Here is a tiny trained network, its code and every weight. The questions are about switching its units off for an input and a class, where a switched-off unit gives its printed mean instead of its output.

import numpy as np


def w(rows, s, z=0):
    codes = np.array(rows[::2]) - 128.0
    scale = np.full(codes.shape[1], s)
    scale[-1] = z or s
    return codes * scale


def f(y):
    return y / 2 * (1 + np.tanh(0.7978845608 * (y + 0.044715 * y**3)))


def log_softmax(a):
    a = a - a.max(-1, keepdims=True)
    return a - np.log(np.exp(a).sum(-1, keepdims=True))


def net(x, mask):
    res = np.array(x, float).reshape(1, 4) / 4 @ E
    y = f(res @ A[0][:, :-1].T + A[0][:, -1])
    res = res + np.where(mask, y, B[0][:, -1]) @ B[0][:, :-1]
    return log_softmax(res[-1] @ U[:, :-1].T + U[:, -1])


A, B = {}, {}
E = w([
[149,131,45,205,157,102,176,68],'x0',
[198,90,139,34,158,88,136,59],'x1',
[164,99,130,71,185,183,202,141],'x2',
[174,186,86,136,253,95,52,154],'x3',
],0.014)
A[0] = w([
[93,25,135,77,79,119,169,59,163],'N0',
[200,199,81,163,163,3,33,94,114],'N1',
[151,131,65,193,120,81,108,109,254],'N2',
[145,122,126,239,78,137,183,162,103],'N3',
[180,62,171,98,193,124,176,197,99],'N4',
[169,113,154,79,105,152,138,158,160],'N5',
[67,176,190,91,77,134,9,202,195],'N6',
],0.011,0.0038)
B[0] = w([
[179,77,151,163,2,169,181,84,193],'N0',
[77,77,67,74,135,60,103,111,250],'N1',
[54,110,78,132,201,142,137,84,197],'N2',
[19,213,118,114,90,177,186,121,183],'N3',
[177,77,62,116,136,134,123,168,183],'N4',
[179,125,174,58,85,188,106,117,164],'N5',
[85,98,233,150,124,155,44,191,212],'N6',
],0.011,0.023)
U = w([
[66,80,93,115,166,51,117,62,117],'0',
[188,36,179,149,41,152,231,48,185],'1',
[171,186,184,146,104,63,211,146,2],'2',
[1,174,120,184,123,166,239,131,123],'3',
[242,71,122,86,178,142,155,179,113],'4',
[67,97,220,138,107,149,30,226,176],'5',
],0.0098,0.0034)

Each question gives the input, the list of numbers given to net, and the class t.
The units are the neurons (one row each of A and B). Each row of codes is followed by its name. A weight is (code - 128) times the scale printed after its matrix; where a second scale follows, it is the last column's (A, B and U).
mask holds one flag per neuron, in row order. A switched-off neuron (its flag False) gives its mean, the last column of its row in B, instead of its output. The means were averaged over made-up inputs and are rounded, as every weight is.
A unit's drop is (log p(t) with every unit on - log p(t) with that unit switched off) / (log p(t) with every unit on - log p(t) with every unit switched off).
The circuit of an input: a set's keep is (log p(t) with only the set's units on - log p(t) with every unit switched off) / (log p(t) with every unit on - log p(t) with every unit switched off). Starting from all 7 units, units are removed one at a time, each time the one whose removal leaves the highest keep (on an exact tie, the one counted first), for as long as the keep stays at least 0.8.
units of the circuit, in order: the units of the circuit, biggest drop first
most important unit: the unit with the biggest drop
k most important neurons: the k neurons with the biggest drops, biggest first
drop of u: that unit's drop, to one decimal
input [-8,-1,6,-4], class 1: 3 most important neurons	(N0; N5; N1)
input [-3,-3,6,6], class 4: most important unit	N4
input [3,1,-2,-2], class 3: units of the circuit, in order	(N1; N5)
input [2,-4,-6,1], class 3: 3 most important neurons	(N3; N2; N4)
input [-2,-4,6,4], class 4: units of the circuit, in order	(N6; N3)
input [-7,-1,6,-3], class 1: 4 most important neurons	(N0; N5; N1; N4)
input [0,-5,-6,-5], class 3: 2 most important neurons	(N3; N5)
input [1,-8,-7,-2], class 3: 2 most important neurons	(N3; N2)
input [-6,6,1,4], class 4: 3 most important neurons	(N4; N3; N5)
input [-3,5,5,1], class 4: 2 most important neurons	(N4; N3)
input [-2,-6,8,-5], class 1: drop of N5	0.1
input [-7,-2,7,-6], class 1: drop of N0	1.2
input [1,1,4,2], class 4: drop of N0	0.1
input [-8,7,4,6], class 4: most important unit	N4
